Here is a tiny trained network, its code and every weight. The questions are about switching its units off for an input and a target symbol, where a switched-off unit gives its printed mean instead of its output.

import numpy as np


def w(rows, s, z=0):
    codes = np.array(rows[::2]) - 128.0
    scale = np.full(codes.shape[1], s)
    scale[-1] = z or s
    return codes * scale


def f(y):
    return y / 2 * (1 + np.tanh(0.7978845608 * (y + 0.044715 * y**3)))


def softmax(a):
    e = np.exp(a - a.max(-1, keepdims=True))
    return e / e.sum(-1, keepdims=True)


def log_softmax(a):
    a = a - a.max(-1, keepdims=True)
    return a - np.log(np.exp(a).sum(-1, keepdims=True))


def net(x, mask):
    ids = ['ΔΣαεζμπτψω'.index(c) for c in x.split()]
    T = len(ids)
    res = E[ids] + P[:T]
    u = 0
    for l in range(2):
        q, k, v = (res @ M[l].T for M in (Q, K, V))
        z = softmax(np.where(np.tri(T) > 0, q @ k.T / 3**0.5, -1e9)) @ v
        res = res + np.where(mask[u], z, O[l][:, -1]) @ O[l][:, :-1]
        u += 1
        y = f(res @ A[l][:, :-1].T + A[l][:, -1])
        res = res + np.where(mask[u : u + 8], y, B[l][:, -1]) @ B[l][:, :-1]
        u += 8
    return log_softmax(res[-1] @ U[:, :-1].T + U[:, -1])


Q, K, V, O, A, B = {}, {}, {}, {}, {}, {}
E = w([
[82,70,80,101,83,138],'Δ',
[68,45,195,178,55,134],'Σ',
[153,38,116,124,208,227],'α',
[148,126,197,150,217,251],'ε',
[175,127,99,55,161,188],'ζ',
[58,190,166,140,67,154],'μ',
[130,170,152,10,117,192],'π',
[138,167,98,104,158,154],'τ',
[74,71,72,214,175,168],'ψ',
[123,177,74,196,123,170],'ω',
],0.014)
P = w([
[140,254,64,73,86,235],'0',
[173,134,177,135,72,168],'1',
[128,122,113,127,67,158],'2',
[135,134,117,120,85,115],'3',
[110,134,102,115,96,135],'4',
[89,132,131,70,114,163],'5',
[78,156,86,124,72,105],'6',
[67,163,70,121,98,129],'7',
],0.007)
Q[0] = w([
[161,146,192,120,142,173],'0.h0',
[32,125,122,145,180,133],'0.h0',
[231,61,226,62,120,3],'0.h0',
],0.0068)
K[0] = w([
[107,121,91,82,91,142],'0.h0',
[100,27,131,197,170,93],'0.h0',
[254,136,152,228,95,91],'0.h0',
],0.0077)
V[0] = w([
[178,96,254,69,111,133],'0.h0',
[119,95,152,184,106,14],'0.h0',
[150,193,179,217,114,123],'0.h0',
],0.0059)
O[0] = w([
[72,238,128,15,88,40,94],'0.h0',
[167,157,175,133,44,172,2],'0.h0',
[20,153,123,81,248,77,111],'0.h0',
],0.012,0.006)
A[0] = w([
[160,187,86,89,117,177,149],'0.n0',
[66,148,93,102,188,84,102],'0.n1',
[220,135,156,1,124,116,130],'0.n2',
[179,139,43,141,106,175,254],'0.n3',
[191,127,119,83,137,223,126],'0.n4',
[113,132,115,43,193,246,150],'0.n5',
[158,182,199,151,104,81,44],'0.n6',
[165,73,141,49,93,114,109],'0.n7',
],0.0093,0.0032)
B[0] = w([
[129,245,48,168,209,82,162],'0.n0',
[111,161,126,220,134,142,164],'0.n1',
[60,177,67,47,151,223,156],'0.n2',
[111,86,85,105,223,97,237],'0.n3',
[107,35,78,130,75,76,184],'0.n4',
[92,114,93,214,80,13,254],'0.n5',
[254,42,225,97,213,119,116],'0.n6',
[44,165,174,178,75,152,139],'0.n7',
],0.0057,0.0081)
Q[1] = w([
[116,147,75,146,70,109],'1.h0',
[2,104,108,173,160,195],'1.h0',
[121,96,124,94,175,104],'1.h0',
],0.0085)
K[1] = w([
[102,131,96,255,213,45],'1.h0',
[112,132,52,197,46,65],'1.h0',
[111,218,128,184,83,133],'1.h0',
],0.0076)
V[1] = w([
[48,223,233,204,188,116],'1.h0',
[254,219,155,62,248,30],'1.h0',
[83,79,134,53,43,105],'1.h0',
],0.0075)
O[1] = w([
[43,89,56,178,57,132,118],'1.h0',
[37,120,237,42,139,98,2],'1.h0',
[154,123,2,247,90,30,16],'1.h0',
],0.0096,0.0089)
A[1] = w([
[139,202,92,64,103,175,137],'1.n0',
[83,117,117,162,173,111,156],'1.n1',
[95,77,91,125,105,252,160],'1.n2',
[164,99,104,101,151,111,200],'1.n3',
[193,177,140,146,160,132,253],'1.n4',
[59,163,170,134,165,140,241],'1.n5',
[117,100,74,141,100,131,99],'1.n6',
[139,111,171,135,81,124,14],'1.n7',
],0.011,0.0032)
B[1] = w([
[192,67,175,201,125,21,162],'1.n0',
[74,137,230,116,56,143,173],'1.n1',
[254,130,158,143,159,129,251],'1.n2',
[60,125,176,17,92,98,166],'1.n3',
[69,27,197,53,46,145,179],'1.n4',
[128,144,101,208,140,145,173],'1.n5',
[156,208,191,80,69,97,173],'1.n6',
[190,253,64,130,87,90,124],'1.n7',
],0.0071,0.018)
U = w([
[162,152,155,81,84,155,80],'Δ',
[153,209,177,151,54,142,97],'Σ',
[92,32,150,159,102,75,56],'α',
[44,51,140,231,135,94,151],'ε',
[108,188,210,71,139,108,132],'ζ',
[111,208,255,146,69,153,128],'μ',
[127,123,134,201,148,18,190],'π',
[82,194,216,96,166,133,131],'τ',
[165,108,146,182,194,114,77],'ψ',
[94,145,135,147,184,183,252],'ω',
],0.0062,0.004)

Each question gives the input, a string of symbols that net reads in full, and the target symbol t.
The units are the heads (3 rows each of Q, K, V and O) and the neurons (one row each of A and B). Each row of codes is followed by its name. A weight is (code - 128) times the scale printed after its matrix; where a second scale follows, it is the last column's (O, A, B and U).
mask holds one flag per unit, layer by layer, with each layer's heads first. A switched-off unit (its flag False) gives its mean, the last column of its rows in O or B, instead of its output. The means were averaged over made-up inputs and are rounded, as every weight is.
A unit's drop is (log p(t) with every unit on - log p(t) with that unit switched off) / (log p(t) with every unit on - log p(t) with every unit switched off).
The circuit of an input: a set's keep is (log p(t) with only the set's units on - log p(t) with every unit switched off) / (log p(t) with every unit on - log p(t) with every unit switched off). Starting from the 12 units with the biggest drops (on a tie, the unit counted first), units are removed one at a time, each time the one whose removal leaves the highest keep (on an exact tie, the one counted first), for as long as the keep stays at least 0.8.
units of the circuit, in order: the units of the circuit, biggest drop first
most important unit: the unit with the biggest drop
k most important neurons: the k neurons with the biggest drops, biggest first
top k neurons in layer l: the k neurons of layer l with the biggest drops, biggest first
drop of u: that unit's drop, to one decimal
input π α μ ψ ω ε, target ε: units of the circuit, in order : 0.n5; 1.h0; 1.n2
input μ τ μ Σ ψ Δ, target Σ: most important unit : 1.h0
input ω ζ ω μ ω ω ζ ψ, target ψ: units of the circuit, in order : 0.h0; 1.n2
input ω μ ω, target ω: units of the circuit, in order : 1.h0; 0.h0; 0.n5
input Δ α Δ ψ ω, target Δ: 3 most important neurons : 1.n4; 1.n3; 0.n5
input ω ω Δ, target ψ: units of the circuit, in order : 0.h0; 1.n2; 1.h0
input ψ α ω, target Δ: top 2 neurons in layer 1 : 1.n4; 1.n3
input Σ ε ζ, target π: 4 most important neurons : 1.n0; 1.n4; 0.n2; 0.n0
input ω ω Δ ψ Δ Δ, target ψ: units of the circuit, in order : 0.h0; 1.n2; 1.h0
input ε μ ψ, target μ: 4 most important neurons : 1.n1; 1.n6; 1.n2; 0.n1
input Δ π α, target α: top 2 neurons in layer 0 : 0.n4; 0.n2
input ε ζ Σ, target μ: top 3 neurons in layer 0 : 0.n5; 0.n1; 0.n3
input Σ ζ ω ε, target ε: top 2 neurons in layer 1 : 1.n2; 1.n6
input Δ ω Σ Σ α π ε π, target π: top 2 neurons in layer 1 : 1.n0; 1.n1
input Δ Δ α α ψ ε, target α: top neuron in layer 0 : 0.n4
input Σ μ π, target π: top 2 neurons in layer 0 : 0.n2; 0.n0
input ω π μ Σ τ Δ π, target ψ: top 2 neurons in layer 0 : 0.n2; 0.n5
input Δ ψ α, target α: drop of 0.n4 : 0.2
input Σ μ α ε π ζ ζ, target π: drop of 0.h0 : 0.6
input ψ ε ψ μ ψ Δ, target Δ: drop of 0.n5 : 0.1
input ψ π π Δ, target Δ: top neuron in layer 0 : 0.n2
